(in the rows, 128 means zero)
Each row has a class, written after it, and each block has its own classes.
[103 184 113  99 115 110 144 135 125 115 110 126 105 115 134 139 110 120
 130 165 131  73 137 123 115 129 134 123 106  72 150 142  97]
(175)
[218 140 134 118 118 162 121 100 127 131 157 175  87 108 124 115 111 147
 143 165 131  53 110 120 146 155 133  98 104 183 124 124 119]
(195)
[201 160 121 119 139 137 113 157 132 174 112 154 148 163 167 108 150 163
 130 137 132 122 157 118 177 103 176 135 150 149 132  90 172]
(110)
[210  96 130 121 124 172 103  75 105 121 158 193 114 117 125 122 132 135
 149 153 151  57  78 117 154 160 155 111 148 203 141 115 137]
(141)
[150 124 137 139 138 117 105 198 171 123 121 130 119 163 117 160 112 155
 137  96 121 132 163 153 117 101 119 149 151  99 137 131  96]
(192)
[213 115 144 112 123 179 119 104 104 128 148 187 103 107 143 119 131 113
 149 160 158  42  94 125 160 151 147 120 146 207 147 113 137]
(175)
[161 169 126  86 134 129 129  98 105 153 139 168 138 129 164 107 178 131
 124 168 141  78 136  80 159 134 174  90 140 121 163 140 127]
(195)
[122 169 115 108 102 109 113 139 126 124 124 156 121 114 119 134 113 149
 116 154 114  96 146 108 167 142 143  80  94  59 132 163 116]
(54)
[117 161 135  86 145 136 132 133 124 125 135 129  98 101 143 137 173 123
 120 119 132 121 162  97 111 128 142 122 110  96 140 142 125]
(195)
[131 193 118 150 111 178 136  98 147 128  96 142 125 118 150 143 133 115
 132 167 128 131 139 129 149 117 183 146 142 192 114 128 161]
(110)
[187 142  94 110 152 166 177  43 102 118 118 130 108  83 159 147 135 131
 153 174 185  21  58 162  25 166 159 151 171 176 125  79 106]
(141)
[210  72 179 123 140 144  85 197 141 134 142 175 133 178 117 130 162 123
 139  56 128 135 181 128 174 113 146 140 190 150 165 128 147]
(10)
[180 148 129 135 127 112 114 191 143 126 123 151 117 182 100 145 111 133
 156 113 120 117 124 147 155 137 126 136 154 117 181 158 108]
(110)
[130 150 155 126 142 142  83 170 134 156 118 143  98 167 141 149 157 138
 126  98 136 151 182 122 131  61 114 143 127 100 116 128 153]
(166)
[154 124 108 132 152 151 122 178 153 161 119 114 108 121 158 125 135 166
 117  95 123 161 198 138 135  96 132 139  90 121  94  64 167]
(166)
[126 132 157 142 111 212  88 130 160 124 115 156  84 111 124 154 148 138
 125  94 113 168 194 129 151  89 168 164 112 210  64 126 181]
(141)
[128  66 153 121 141 140  96 221 167 115 145 102 106 126 128 171 128 130
 138  35 125 184 196 140  97  94 105 166 126  98 141 109 127]
(83)
[178 144 109 127 139 128 138 156 149 153  94 114 105 115 152 117 124 187
 111 123 129 131 144 154 142 123 139 144 111 126  82  73 152]
(54)
[142 155 152 129 129 130  68 169 142 181 138 158  98 172 129 138 152 155
 124 118 113 168 213 105 188  66 127 107 124 135  95 146 166]
(166)
[192 114 125 138 156 129 127 142 126 147 112 129 171 176 159 144 174 108
 145 110 158  98 115 152 113 123 157 147 200 145 192 103 109]
(54)
[127 153  92 117 148 121 162 139 174 143  80  95 138 115 159 133 120 171
 127 152 157  94 151 189  57  89 149 179 140  99  89  59 141]
(136)
[148 115 135 119 129 170 120 104 158 103 159 131  50  61 105 165  97 157
 146 125 132  78 131 148  70 148 113 137  80 170  78  98 118]
(141)
[133 146 150 107 104 134  84 166 122 135 145 182 112 123 116 123 142 143
 114 112  98 141 176  81 208 136 148  75 101  96 130 180 145]
(54)
[124 171 135 103 116 137 116 140 138 138 131 172 120 117 150 127 133 157
 121 137 111 118 170  80 184 115 154 118 131  95 137 142 120]
(192)
[117 149 112 163 122 195 126 136 153 141 105 146 119 110 143 144 140 119
 129 121 117 169 207 136 141  93 166 133 111 169  96 121 165]
(166)
[116  93 170 114 123 146 119 173 125 126 143 111  84 151 152 131 129 143
 135  70 148 149  98  96  96  78 127 151 146 151 142 106 162]
(175)
[105 149 172 121 124 128  81 169 155 141 124 115  84 148 134 158 138 144
 122 103 127 180 181 116 125  66 112 143 123 126  83 134 155]
(83)
[210 145 131 119 124 155 162  93 124 124 129 163  79  91 136 118 103 142
 148 165 155  31  78 152 109 173 135 127 125 194 122 100 117]
(175)
[109 190 103 148  96 157 145 140 155 127  81 130  99 107 135 138  92 143
 131 162 108 143 181 142 144 104 155 132 104 145 101 135 142]
(175)
[123 218 107 145  93 163 151 135 161 126  78 147  94 126 133 143  90 151
 134 178 119 113 127 147 146 113 167 143 132 161  92 145 148]
(110)
[141 127 114 111 160 141 148 173 146 154  92  96 154 129 191 131 159 136
 127 115 168 107 154 175  80  80 147 183 129 124 125  38 156]
(175)
[110  72 171 146 120 122  87 224 188 108 152 112 110 153  77 167 109 121
 141  37  98 190 208 151 118  91  90 151 117 108 127 137 128]
(10)
[106 219 139 124 124 101 120 145 158 151  89 105  86 172 121 150 120 155
 137 160 128 127 155 148  93  77 127 142 149 115  82 145 134]
(136)
[ 97 143 142 110 142 145 156 143 132 130 117 115 120 164 167 139 150 133
 147 122 185  93  76 131  24  72 164 154 194 148 133 100 163]
(136)
[169 121 145 107 132 185 131 119 149 112 146 148  76  70 129 151 120 135
 150 121 153  71 112 156  90 156 129 138 133 174 107 103 140]
(136)
[221 101 119 119 141 173 139  83 103 136 144 156 122  84 159 130 142 130
 140 148 164  64  79 136 110 165 145 119 172 187 131  95 130]
(54)
[167 137 106 111 149 129 146 135 145 165  95 120 161 136 179 115 152 167
 126 120 154 121 153 144  96 101 170 152 155 114 115  59 167]
(136)
[132 159 159 121 138 133  81 144 150 158 131 133 127 169 159 161 165 142
 121 117 142 161 181 108 129  42 135 159 155 141  87 116 164]
(192)
[156 159 118 132 133 129 112 190 144 158 105 118 119 160 148 127 137 162
 120 121 131 139 155 140 151  90 148 121  93 129  85  86 174]
(54)
[124  88 160 111 119 147 123 150 136 127 156 117 106 174 154 131 143 135
 133  83 160 120  76  87  76  60 141 158 141 154 135 105 158]
(195)
[119 146 144 105 114 138  95 149 115 145 129 160 129 116 141 127 154 136
 119 113 108 141 170  83 169 120 135  99 117  75 142 156 128]
(54)
[116 101 158 105 128 148 129 158 144 132 133 103 102 153 164 146 135 154
 139  69 159 137  92 107  67  81 144 157 180 135 132  95 164]
(136)
[129 137 159  92  97 145  66 173 129 134 146 187 104 141 115 128 132 159
 121  88  90 133 174  87 215 139 135  95  95  99 141 170 135]
(141)
[ 70 127 145 128 118 138 130 173 139 111 135  80  81 160 146 163 116 130
 131  99 155 134  64 112  58  66 119 145 125 133 108 106 156]
(54)
[205  93 153 124 112 174 106 125 126 113 169 174  70  86 116 127  98 139
 145 113 130 110 127 103 146 154 121 108  99 180 103 120 146]
(83)
[120 179 119 153  97 167 143 122 158 142  71 124 118 128 152 141 120 123
 129 161 120 132 162 147 139  99 175 144 139 190  88 128 142]
(175)
[168 190  89 121 146 117 147 143 128 164  89 112 129 141 175 129 142 168
 128 166 157  98 134 145 114  96 165 125 119 112 100  65 158]
(54)
[212  83 147 124 117 179  97 103 112 141 161 182 131 110 137 119 145 118
 137 133 142  77 104 114 170 143 148 116 140 201 120 116 146]
(54)
[176 161 159  89 111 144  92 135  94 145 130 200 130 147 159 104 155 136
 128 149 135  81 146  76 219 133 189  85 156 122 169 156 139]
(83)
[101 111 112 119 148 132 131 168 189 137 133  72 100  94 145 144 136 161
 113  99 126 168 193 137  81  67 115 172  53 112  68  56 157]
(195)
[ 97 194 127 103 107 126 122 157 136 117 124 124  92 112 120 152 110 124
 132 134  97 122 147  99 149 145 124 115  93  69 141 165 105]
(110)
[143 137 148  83 118 144  90 161 106 137 154 186 131 121 165 125 149 141
 126 118 134 120 170  68 187 123 160  75 127  87 168 140 156]
(83)
[ 71 127 136 121 117 120 154 160 130  89 143  84  74 149 139 147  84 137
 137 110 161 126  62 102  26  84 121 136 124 113 124 111 143]
(83)
[167 174 171 129 112 127  77 152 132 164 107 168 109 183 125 127 152 138
 135 138 122 134 175 127 205  85 148 130 143 169 117 159 153]
(175)
[213  71 163 135 144 155  61 192 140 154 154 182 146 187 134 134 169 128
 128  44 121 150 197 128 211 120 143 124 162 149 190 133 145]
(166)
[160 165 109 133 125 162 157 122 144  99 147 125  62  78 125 159  67 142
 155 159 141  68  84 151  77 153  98 126  79 157  88  93 110]
(192)
[173  80 159 132 133 132  94 182 148 138 132 145 146 165 126 135 147 119
 144  77 126 132 171 148 160 110 136 159 163 148 190 128 114]
(175)
[191 166 119 125 153 166 162  88 124 106 140 123  66  78 137 157 113 118
 163 171 164  41  70 142  48 165 135 134 138 184 130  92 114]
(110)
[146 150 168 118 146 135  80 141 123 150 132 132 106 150 145 141 166 119
 125 126 142 149 173 123 138  82 120 137 142 164 122 124 163]
(175)
[203 121 114 137 155 136 119 159 128 151 119 157 158 173 142 136 150 118
 140 121 142  83 153 171 147 144 150 121 187 136 192 129 101]
(166)
[ 94 141 168 122  99 142 127 174 162 126 125 126  83 182 128 138 104 153
 146  99 142 113  82 125  95  76 138 151 151 155 115 129 154]
(136)
[151 137 140  89 129 147 116 144 107 135 138 148 123  97 156 123 150 117
 126 108 113 124 183  95 173 153 142 116 132 106 187 137 119]
(175)
[132 157 175 129 122 122  80 157 139 152 123 146 103 181 134 128 141 148
 128 130 134 154 160 111 148  59 131 135 141 149  98 137 162]
(83)
[158 167 131 111 129 149 110 135 115 145 135 188 119 134 149 126 153 131
 127 122 123 101 180  94 184 138 157  90 117  97 177 143 132]
(166)
[152 180 156 122 132 127  73 126 122 155 109 159 109 198 127 142 168 142
 129 139 135 136 150 121 157  80 142 139 158 156 108 148 156]
(141)
[131  81 168 101 134 147  98 142 112 139 158 154 127 184 159 135 169 158
 147  77 176 108  87  90  94  63 179 148 189 158 166 106 171]
(141)
[160 129  98 128 148 146 136 156 162 171  97 121 138 124 178 134 145 168
 119 115 145 117 188 159 119  87 162 153 114 111  93  54 155]
(166)

Next block, with new classes.
[ 98 125 108 149 147 103 152 131 132 122 177 171 147 134 134 121 157 100
 105 113 113 122 142  96  82 164 153 159 114 158 117 189 116]
(14)
[ 87 173 125 132  98 136 118 145 148 141 130 109 112 136  95 131 106 158
 117 145 156 122 150 112 158 106 130 108 140 128 110 122 150]
(14)
[115 188 134 138  87 188 100  98 155  74 154 131 110 145 159 146  82 147
  97 165 159 109 150 155 114  96 177  85 137 120 144 126 107]
(14)
[162  60 132 142 167 147 130 123  80 160 133 135 156 166  94  88 190 125
 127 136  70 171 130 134 164 152 117 129  83 176  77 206 117]
(72)
[131 105 132 121 150 109 131 117  90 115 154 140  92 173 104 110 154 122
 138 133 111 134 122 184 104 176  92 145  98 143 109 167 141]
(171)
[133 120 136 140 129 135 145 150 125 151 117 110 134 104 109  98 163 147
 126 122 106 159 144 128 180 126 111 126 127 130 116 117 145]
(134)
[149 173 145 149 103 172  90 109 149  57 149 136 125  97 124 109 131 115
  89 190 128 104 144 136 131 129 146 120 125 126 135 146  54]
(185)
[136 161 117 117 107 145 134 102 111 118 128 110  80 122 124 153  79 134
 145 130 173 106 121 151 117 107 126 111 140 115 162  67 166]
(171)
[104 158 131 107 109 119 140 119 111 127 115 119 118 121 120 121 102 138
 111 113 168 115 144 130 104 142 141 156 140 109 135 139 163]
(103)
[145 149 132 146 122 146 111 116 136 111 123 105 155 114  95  75 154 120
  86 153 136 135 123  86 148 141 100 135 120 156 121 168 113]
(103)
[126 113 142 117 135 130 103 110  99 113 146  96 102 147  93  88 151 125
 111 155 128 116 136 157 143 125 136 126 115 112  84 174 123]
(103)
[108 166 135 119 132 115  98 119 139  83 169 122 107 119 119 105  92 100
  85 160 158  74 153 134  98 130 136 141 136 104 127 139  81]
(79)
[111 174 145 148  81 156 101 114 146  72 150 141 103 142  97  99 153 128
 105 168 136 118 156 120 145 142 116 126 124 111 140 172  86]
(58)
[142 117 119 120 139 130 115 127 131 113 164 134  79 160 127 160 126 142
 180 138 119  84 107 158 108 130 130 108 133 117 141  72 144]
(173)
[151 108 145 113 157 103 115 117 115  96 159 167 124 139 134 102 123  98
 127 152 103 155 124 176  68 194  95 169  96 146 121 166  95]
(185)
[112 107 152  72 153 118 168 124 123 150 118 134 153 146 185 168 103 133
 150 107 138 147  90 137  83 162 150 137 139 111 126 120 153]
(173)
[141 172  81 161 101 140  94 121 140 119 170 104  90  86 100  82 133 113
  73 122 159  88 163 102 148 115 115 121 125 144 138 119 150]
(79)
[121 140 129 127  82 164 121 120 126  93 121 131 103 158 101 124 159 147
 120 129 132 135 137 124 165 130 119 104 122 130 134 138 158]
(72)
[109 155 138 102  77 184 185 123 139 158  72 105 160  80 162 147 123 160
 119  80 164 144 102 133 174 106 181 116 158 107 172  99 193]
(81)
[145  77 150 100 162 118 180 154 100 182  62 120 162  94 121 117 171 121
 160  98  95 210  99 106 175 157  78 143 111 134 121 106 171]
(185)
[106 142 127 101  58 172 127 156 186  95  74 111  85 154 110 175 138 178
 157 124 154 130 114 134 199  91 141  63 142 107 134  68 181]
(185)
[ 98 163 105 139  82 151 135 138 201 111 155 140 111 122 125 190 127 171
 149 110 151  45 117 153 129 103 198 125 168 122 174  71 145]
(81)
[ 83 164 131 128  78 140 169 126 163 123 104 139 146 105 117 135 146 113
 119 104 158 141 140  50 147 128 139 134 144 114 154 143 141]
(58)
[ 97 167 125 119 102 122  93 115 151  83 175 107  75 140  96 129  98 142
 112 162 172  60 153 161 111 109 164 127 147  97 116 121 123]
(103)
[123 104 136 127 179  58 125 139 107 117 188 141 134 117  91  67 140  82
 120 149 101 131 142 118  80 164  86 174 105 146  83 190 102]
(134)
[ 87 150 144 107 136 114 119 125 151 106 168 125 126 141 133 140 111 120
 105 153 152  98 121 125 101 128 157 132 142 117 114 151 107]
(14)
[119 144 158 102 123 173 157 113 102 141  75 109 159 117 154 144 115 132
 132 129 142 173  98  94 156 131 131 109 134 128 146 130 144]
(14)
[147 149 115 125 103 175 105  88 169 111 140  80  99 128 154 160  94 153
 111 151 169 100 114 176 133  70 161  74 147 133 120  69 139]
(171)
[114 125 157  96 128 155 124  98 151  84 130 113 142 146 151 160  91 128
 121 168 145 117 115 142 121  95 162 102 147 116 114 127  82]
(72)
[129 132 129 141 139 101 127 137 130 135 144 131 129 129  90  97  96 120
 138 152 123 139 155 130 111 135  94 150 120 153 103 142 115]
(134)
[114 206 134 135 125 127  71 105 165  99 197 108 113 103 134 118  53 137
  82 197 171  80 143 148  69 124 132 134 153 133 126 102  85]
(14)
[159  88 119 113 175 106 121 123 137 149 135 106 111 135 132 153 119 138
 179 133 119 131 105 159  96 118  85 119 128 148 105  64 160]
(57)
[124 139 150 122 116 162 174 133 144 133  57 122 191 122 119 132 133 122
 133 140 138 184 117  51 171 121  98 110 129 140 122 155 117]
(57)
[162 134 110 142 109 159 167  96 100 127 105 120 125  86 135 119  98  97
 147 102 144 175 136  91 146  92 113 107 121 145 173 106 167]
(134)
[104 130 139 141 115 156 148 116 172  98 143 158 163 134 145 139 171 117
 111 135 120 116 135  98 120 142 175 131 130 132 126 188  81]
(58)
[153 111  70 148 100 161 138 108 165 130 131 115 114 117 127 140 130 131
 147  92 150 120 120 120 148  88 148  91 125 167 150  92 191]
(103)
[109 118 129 113 148 113 148 130 163 130 130 126 117 170 112 181  75 147
 181 149 143 107 116 163 100 108 116 111 138 139 110  88 128]
(171)
[123 151 186  91 121 143 101 111 100  93 111 120 138 138 145 122  98 150
 127 170 118 145 108 202 104 154 121 145 125 109 116 149  96]
(81)
[150 121 115 139 159 114  84 136 149 115 181 118 106 149 102 121 171 149
 128 164 104  86 123 157  98 157 129 136 124 155  90 115 114]
(57)
[136 152 130 137  73 179 128 112 148  78 108 136 120 114 127 105 148 113
  97 132 139 161 140 124 161 127 131 101 115 134 141 151 133]
(185)
[105 111 151  95 137 121 167 140 125 138  99 130 153 149 144 145 146 128
 143 110 123 155 101  91 125 147 126 125 132 114 111 135 146]
(173)
[123 154 102 146  99 160 102 116 175  57 168 157  82 173 128 152 112 127
 122 139 145  57 153 169 109 127 168 110 128 135 158 127 105]
(79)
[136 111 167  68 148 137 165  94  75 143  89 122 140 159 171 136  91 126
 130 109 148 186  90 183  96 170 118 137 115 125 143 151 163]
(171)
[114 123 135  97 134 114 129 113 103 140 145 132 120 146 138 141 112 142
 111 114 141 115 134 153  81 153 158 157 136 124 118 138 149]
(72)
[116 134 156 129 135 131 117 146 183  96 130 148 164 142 100 122 135 126
 118 183 111 118 127 128 119 161 135 140 125 151  96 166  59]
(185)
[139 111 152  90 145 134 147 123 104 121  94 132 130 173 139 145 141 137
 153 123 122 175 105 151 114 172 111 134 114 130 130 135 161]
(57)
[122 130 112 137 137 121 106 122 122  99 181 147  76 167 123 138 108 133
 152 150 122 115 143 176  97 130 119 120 112 139 122 120 135]
(14)
[130 120 148 120 168 124 134 109 116 150 126 131 159 143 143 132  60 115
 148 164 122 170 127 145  96 126 111 132 116 151 106 135  97]
(14)
[102 155 130 158  90 164 156 118 171 127 146 163 172 130  99  90 177 103
  82 116 142 129 146  66 147 170 165 147 123 154 151 228 105]
(58)
[ 87 155 143 163 141  83  81 159 185  57 216 157 109 145  71 128 158 135
 129 200  87  45 171 128  81 147 126 154 136 131  76 150  33]
(134)
[155 104 127  90 129 159 134 106 174 147 103 102 143 118 178 168 103 141
 133 113 151 153  87 161 119 117 162 103 138 154 128  78 169]
(185)
[119 102 108 111 134  95 130 130 127 127 158 116  71 144 115 143 114 112
 170 115 142 114 117 128 123  95 102 107 132 107 113  83 169]
(173)
[110  94 163  61 145 115 170 142 119 172  59 101 142 153 150 180  88 165
 193 110 130 168  99 142 117 120 129 120 146 112 100  77 183]
(134)
[121 172 116 194  93 169 108 125 216  54 182 147 141 133 105 120 115 126
  93 187 133  87 181 110 144  75 161  92 132 157 117 172  38]
(134)
[139 134 163  95 139 157 146 124 107 119  85 126 160 138 145 139 142 132
 129 135 127 156  97 118 131 176 138 138 128 128 143 142 122]
(57)
[178 126 117 117 127 162  94  98  99 157 126  66 106 103 144 108 140 149
 108 135 135 155 124 167 150 113 134 100 121 137  96  99 174]
(57)
[154 129  84 139 110 141 135 106 161 140 150 102 105  99 139 138  88 130
 145 106 156 133 133 126 123  75 136  92 136 160 141  69 189]
(134)
[ 86 179 149 139  94 157  99 107 196  58 189 140 121 138 125 124 130 120
  75 184 162  60 149 124 114 126 194 132 154 101 129 177  32]
(58)
[116 190 126 135  85 163 150 115 151 118 137 133 140  81 134 128 103 136
  79 118 177 118 149  95 149 120 150 135 157 113 195  98 134]
(72)
[151 146 107 164 118 143 101 115 158  54 178 161 101 102 115 126 123  97
 131 171 119  86 145 137 103 126 132 127 119 147 143 121  69]
(185)
[158 111 100 143 136 118 167 118  77 152 135 136 114  93 106  91 147  91
 148  81 120 165 132  91 131 148  88 148 106 160 159 138 190]
(134)
[130 160 147 122 127 153  82 123 188  84 166 110 125 145 144 140 102 153
 117 195 140  85 105 143 108 126 137  99 152 125 112  92  72]
(173)
[111 107 128 105 139  92 142 144 143 127 130 144 122 120 129 143 142 124
 140 118 118 132 127 138  95 156 125 153 124 130 100 127 141]
(185)
[ 92 148 113 177  90 134 156 171 193 110 133 146 121 113  51 120 235 135
 148 130 110  97 141  38 207 132  94 127 140 127 150 123 124]
(58)
[148  98 168 118 179 125 118 133  96 149 111 115 160 149 108  97 150 126
 131 170  89 176 128 144 136 160  87 143 103 143  65 170  91]
(57)
[117 102 155  81 121 142 188 121 107 164  71 134 142 154 142 134 142 128
 162  82 142 210  95 114 151 174  96 141 117 122 158 146 195]
(58)
[122 160 153 127 156  94 117 135 117 118 138 137 142 131  85 101  98 114
 123 176 130 128 149 123  86 172  88 174 124 136 111 149  84]
(57)
[101 144 167  87 138 108 154 130 102 129  89 119 159 125 124 119 101 130
 125 140 149 155 123 104 110 157 103 163 131 104 115 155 128]
(103)
[130 174 104 169 109 126 134 128  69 124 140 124  99  78  73  64 157  93
 105 130 135 148 154  51 166 134  56 142 109 139 147 150 161]
(14)
[147  99 118 138 151 131 135  98  84 162 151 119 115 144 111  97 135 115
 117 119 121 154 142 176 122 138 124 128  95 159  92 177 148]
(171)
[128 135 129 127 145 111 122 133 118 145 159 137 134 138  99  99 154 123
 100 127 128 121 143 136 104 186 138 168 117 149 109 179 134]
(57)
[127  94 112 103 134 113 153 142 129 128 113 138  89 185 115 171 159 152
 194 101 117 140 107 151 120 154 106 122 120 134 130  95 198]
(57)
